Here is a tiny trained network, its code and every weight. The questions are about switching its units off for an input and a target symbol, where a switched-off unit gives its printed mean instead of its output.

import numpy as np


def w(rows, s, z=0):
    codes = np.array(rows[::2]) - 128.0
    scale = np.full(codes.shape[1], s)
    scale[-1] = z or s
    return codes * scale


def f(y):
    return np.maximum(y, 0)


def softmax(a):
    e = np.exp(a - a.max(-1, keepdims=True))
    return e / e.sum(-1, keepdims=True)


def log_softmax(a):
    a = a - a.max(-1, keepdims=True)
    return a - np.log(np.exp(a).sum(-1, keepdims=True))


def net(x, mask):
    ids = ['γδεζπσφψω'.index(c) for c in x.split()]
    T = len(ids)
    res = E[ids] + P[:T]
    r = res
    for j in range(3):
        rows = slice(2 * j, 2 * j + 2)
        q, k, v = (r @ M[0][rows].T for M in (Q, K, V))
        z = softmax(np.where(np.tri(T) > 0, q @ k.T / 2**0.5, -1e9)) @ v
        o = O[0][rows]
        res = res + np.where(mask[j], z, o[:, -1]) @ o[:, :-1]
    y = f(res @ A[0][:, :-1].T + A[0][:, -1])
    res = res + np.where(mask[3:15], y, B[0][:, -1]) @ B[0][:, :-1]
    return log_softmax(res[-1] @ U[:, :-1].T + U[:, -1])


Q, K, V, O, A, B = {}, {}, {}, {}, {}, {}
E = w([
[132,89,72],'γ',
[211,169,99],'δ',
[231,133,94],'ε',
[134,250,180],'ζ',
[92,165,253],'π',
[9,145,136],'σ',
[89,92,127],'φ',
[202,93,153],'ψ',
[243,109,211],'ω',
],0.014)
P = w([
[208,72,106],'0',
[191,51,118],'1',
[192,63,177],'2',
[200,62,214],'3',
[193,50,217],'4',
[163,48,218],'5',
[147,48,227],'6',
[119,40,215],'7',
[141,85,227],'8',
[251,142,203],'9',
],0.0023)
Q[0] = w([
[101,178,179],'head 1',
[126,150,78],'head 1',
[185,115,177],'head 2',
[245,126,98],'head 2',
[94,107,71],'head 3',
[161,188,175],'head 3',
],0.011)
K[0] = w([
[76,33,45],'head 1',
[2,179,147],'head 1',
[120,143,246],'head 2',
[66,59,238],'head 2',
[77,155,89],'head 3',
[37,43,140],'head 3',
],0.009)
V[0] = w([
[185,89,151],'head 1',
[192,201,92],'head 1',
[126,223,120],'head 2',
[39,134,186],'head 2',
[161,133,197],'head 3',
[113,193,4],'head 3',
],0.012)
O[0] = w([
[249,173,134,210],'head 1',
[71,251,139,254],'head 1',
[130,180,21,159],'head 2',
[3,77,47,102],'head 2',
[228,110,180,206],'head 3',
[109,219,58,70],'head 3',
],0.0057,0.0064)
A[0] = w([
[201,100,116,133],'neuron 1',
[97,49,70,80],'neuron 2',
[161,147,22,170],'neuron 3',
[110,167,147,152],'neuron 4',
[92,176,106,161],'neuron 5',
[142,137,250,168],'neuron 6',
[106,49,122,255],'neuron 7',
[142,217,53,100],'neuron 8',
[172,39,124,171],'neuron 9',
[121,26,155,44],'neuron 10',
[56,217,161,192],'neuron 11',
[180,175,91,136],'neuron 12',
],0.012,0.0052)
B[0] = w([
[77,195,187,205],'neuron 1',
[91,106,207,133],'neuron 2',
[230,82,40,196],'neuron 3',
[181,78,93,163],'neuron 4',
[1,15,197,149],'neuron 5',
[80,175,33,249],'neuron 6',
[254,239,53,151],'neuron 7',
[201,9,210,208],'neuron 8',
[44,167,134,169],'neuron 9',
[128,129,89,139],'neuron 10',
[142,29,41,180],'neuron 11',
[111,148,249,228],'neuron 12',
],0.0067,0.012)
U = w([
[114,208,9,193],'γ',
[170,90,153,152],'δ',
[170,163,157,90],'ε',
[130,2,145,195],'ζ',
[119,179,50,12],'π',
[92,4,46,172],'σ',
[105,140,135,124],'φ',
[48,174,218,253],'ψ',
[35,218,215,13],'ω',
],0.0099,0.0032)

Each question gives the input, a string of symbols that net reads in full, and the target symbol t.
The units are the heads (2 rows each of Q, K, V and O) and the neurons (one row each of A and B). Each row of codes is followed by its name. A weight is (code - 128) times the scale printed after its matrix; where a second scale follows, it is the last column's (O, A, B and U).
mask holds one flag per unit, heads first, then neurons. A switched-off unit (its flag False) gives its mean, the last column of its rows in O or B, instead of its output. The means were averaged over made-up inputs and are rounded, as every weight is.
A unit's drop is (log p(t) with every unit on - log p(t) with that unit switched off) / (log p(t) with every unit on - log p(t) with every unit switched off).
The circuit of an input: a set's keep is (log p(t) with only the set's units on - log p(t) with every unit switched off) / (log p(t) with every unit on - log p(t) with every unit switched off). Starting from the 12 units with the biggest drops (on a tie, the unit counted first), units are removed one at a time, each time the one whose removal leaves the highest keep (on an exact tie, the one counted first), for as long as the keep stays at least 0.8.
circuit, biggest first: the units of the circuit, biggest drop first
unit that matters most: the unit with the biggest drop
top k neurons: the k neurons with the biggest drops, biggest first
heads that matter: for each layer, one digit per head in row order, 1 if its drop is at least 0.15 and else 0, layers parted by /
input ε δ ε γ, target ε: circuit, biggest first : head 2; neuron 11
input π ε σ, target γ: top 2 neurons : neuron 8; neuron 12
input σ δ π ψ, target γ: circuit, biggest first : neuron 7; neuron 8; head 2
input ε π γ φ, target γ: top 3 neurons : neuron 12; neuron 8; neuron 7
input ε δ δ π δ φ ψ, target γ: circuit, biggest first : head 2; neuron 8; neuron 7
input δ ζ ε ψ δ ω ε, target ω: unit that matters most : head 2
input δ φ δ δ δ σ, target σ: heads that matter : 001
input δ δ ε ε ζ, target ζ: top 3 neurons : neuron 11; neuron 8; neuron 5
input γ π σ, target γ: top 3 neurons : neuron 7; neuron 8; neuron 12
input ω ψ δ δ π ω φ, target γ: top 4 neurons : neuron 12; neuron 6; neuron 8; neuron 7
input ε δ δ π δ ω, target γ: circuit, biggest first : head 2; neuron 12; neuron 8
input ε σ σ ε δ ζ δ δ, target ζ: heads that matter : 011
input δ δ ζ ζ, target ζ: heads that matter : 000
input ε δ ζ σ δ, target σ: heads that matter : 111
input δ σ δ δ δ ε ψ ψ, target ψ: circuit, biggest first : neuron 3; neuron 11
input σ π δ φ δ ε, target γ: circuit, biggest first : head 2; neuron 8; neuron 7
input δ σ ζ γ δ ζ ζ σ, target σ: top neuron : neuron 11
input γ γ γ, target γ: top 3 neurons : neuron 8; neuron 12; neuron 7
input ε δ δ δ ψ δ ψ π ζ, target γ: heads that matter : 001
input ε σ δ γ σ δ, target σ: heads that matter : 011
input ε δ ψ δ σ γ π, target γ: heads that matter : 000
input δ ε ε ω δ, target ω: heads that matter : 010
